Below are the code and all the weights of a small trained network. Each question names an input and a class and asks about switching units off, where a switched-off unit gives its printed mean instead of its output.

import numpy as np


def w(rows, s, z=0):
    codes = np.array(rows[::2]) - 128.0
    scale = np.full(codes.shape[1], s)
    scale[-1] = z or s
    return codes * scale


def norm(h):
    return h / np.sqrt((h * h).mean(-1, keepdims=True) + 1e-5)


def f(y):
    return y / 2 * (1 + np.tanh(0.7978845608 * (y + 0.044715 * y**3)))


def log_softmax(a):
    a = a - a.max(-1, keepdims=True)
    return a - np.log(np.exp(a).sum(-1, keepdims=True))


def net(x, mask):
    res = np.array(x, float).reshape(1, 3) / 4 @ E
    u = 0
    for l in range(4):
        y = f(norm(res) @ A[l][:, :-1].T + A[l][:, -1])
        res = res + np.where(mask[u : u + 5], y, B[l][:, -1]) @ B[l][:, :-1]
        u += 5
    return log_softmax(norm(res)[-1] @ U[:, :-1].T + U[:, -1])


A, B = {}, {}
E = w([
[134,123,14,145,106,132,142],'x0',
[30,127,131,204,125,185,200],'x1',
[168,122,153,135,86,254,24],'x2',
],0.0093)
A[0] = w([
[197,117,125,107,98,143,65,54],'0.n0',
[109,129,138,166,82,172,100,38],'0.n1',
[120,182,135,123,136,112,135,2],'0.n2',
[178,140,119,89,152,52,125,145],'0.n3',
[121,127,2,125,73,125,126,205],'0.n4',
],0.012,0.006)
B[0] = w([
[57,185,122,137,46,1,143,191],'0.n0',
[119,157,143,157,189,217,135,159],'0.n1',
[145,72,121,134,135,155,144,113],'0.n2',
[158,97,139,148,231,193,34,245],'0.n3',
[186,145,18,180,132,112,153,253],'0.n4',
],0.0088,0.008)
A[1] = w([
[128,91,75,127,104,224,166,28],'1.n0',
[78,163,160,111,152,144,198,1],'1.n1',
[79,92,136,161,133,115,169,83],'1.n2',
[51,105,122,185,155,62,253,116],'1.n3',
[198,153,54,64,122,71,57,67],'1.n4',
],0.0072,0.0075)
B[1] = w([
[190,188,136,142,148,136,2,127],'1.n0',
[160,178,175,131,132,147,102,116],'1.n1',
[167,153,132,117,111,128,36,127],'1.n2',
[140,178,130,80,57,76,17,252],'1.n3',
[100,123,108,135,124,148,231,216],'1.n4',
],0.0084,0.004)
A[2] = w([
[78,130,208,129,99,169,109,47],'2.n0',
[107,83,177,83,105,220,136,16],'2.n1',
[65,140,221,47,85,64,94,97],'2.n2',
[129,94,211,80,255,115,114,3],'2.n3',
[180,139,69,136,54,74,217,105],'2.n4',
],0.0098,0.0044)
B[2] = w([
[134,166,182,124,177,98,174,180],'2.n0',
[125,133,122,98,198,58,175,144],'2.n1',
[236,188,197,233,85,246,144,254],'2.n2',
[7,118,75,59,17,107,70,231],'2.n3',
[79,96,236,62,110,130,91,234],'2.n4',
],0.011,0.0059)
A[3] = w([
[201,53,92,122,252,114,154,2],'3.n0',
[53,129,227,77,222,170,103,31],'3.n1',
[106,137,89,73,28,88,69,63],'3.n2',
[138,99,71,155,192,186,140,198],'3.n3',
[144,109,47,127,161,198,125,63],'3.n4',
],0.011,0.0052)
B[3] = w([
[167,174,155,65,234,99,249,169],'3.n0',
[159,94,39,60,185,65,198,173],'3.n1',
[50,52,67,123,118,106,171,254],'3.n2',
[160,166,193,117,121,106,114,197],'3.n3',
[128,127,218,121,123,162,99,170],'3.n4',
],0.015,0.0078)
U = w([
[21,41,37,122,45,91,79,210],'0',
[206,208,209,218,68,221,62,109],'1',
[205,174,130,63,252,71,206,3],'2',
],0.018,0.0042)

Each question gives the input, the list of numbers given to net, and the class t.
The units are the neurons (one row each of A and B). Each row of codes is followed by its name. A weight is (code - 128) times the scale printed after its matrix; where a second scale follows, it is the last column's (A, B and U).
mask holds one flag per neuron, layer by layer. A switched-off neuron (its flag False) gives its mean, the last column of its row in B, instead of its output. The means were averaged over made-up inputs and are rounded, as every weight is.
A unit's drop is (log p(t) with every unit on - log p(t) with that unit switched off) / (log p(t) with every unit on - log p(t) with every unit switched off).
The circuit of an input: a set's keep is (log p(t) with only the set's units on - log p(t) with every unit switched off) / (log p(t) with every unit on - log p(t) with every unit switched off). Starting from the 12 units with the biggest drops (on a tie, the unit counted first), units are removed one at a time, each time the one whose removal leaves the highest keep (on an exact tie, the one counted first), for as long as the keep stays at least 0.8.
circuit, biggest first: the units of the circuit, biggest drop first
most important unit: the unit with the biggest drop
k most important neurons: the k neurons with the biggest drops, biggest first
drop when u is switched off: that unit's drop, to one decimal
input [-5,3,1], class 2: most important unit => 0.n0
input [0,6,-4], class 1: 2 most important neurons => 1.n3, 2.n2
input [-6,-1,-8], class 0: circuit, biggest first => 2.n3, 0.n3
input [0,8,-5], class 1: 4 most important neurons => 1.n3, 2.n2, 0.n4, 2.n3
input [-1,3,0], class 1: 3 most important neurons => 0.n4, 0.n3, 1.n3
input [-1,-4,-8], class 0: 2 most important neurons => 2.n3, 0.n4
input [-7,7,1], class 2: 2 most important neurons => 0.n0, 3.n1
input [-6,-7,-1], class 0: 2 most important neurons => 2.n3, 0.n3
input [0,1,7], class 2: 2 most important neurons => 0.n4, 0.n1
input [-6,2,0], class 1: circuit, biggest first => 0.n3, 2.n2
input [6,0,-2], class 2: 2 most important neurons => 2.n3, 0.n4
input [-5,-1,-7], class 0: 2 most important neurons => 2.n3, 0.n3
input [0,6,3], class 2: 2 most important neurons => 0.n4, 2.n2
input [6,-2,8], class 0: circuit, biggest first => 0.n0
input [-2,6,-7], class 1: 2 most important neurons => 2.n2, 1.n3
input [-1,-1,-8], class 0: 2 most important neurons => 0.n3, 2.n3
input [-7,2,-3], class 1: drop when 3.n3 is switched off => 0.0
input [-1,1,-2], class 1: drop when 0.n4 is switched off => 1.5
input [-3,-1,0], class 0: drop when 2.n3 is switched off => 3.1
input [-7,-4,1], class 1: most important unit => 2.n2
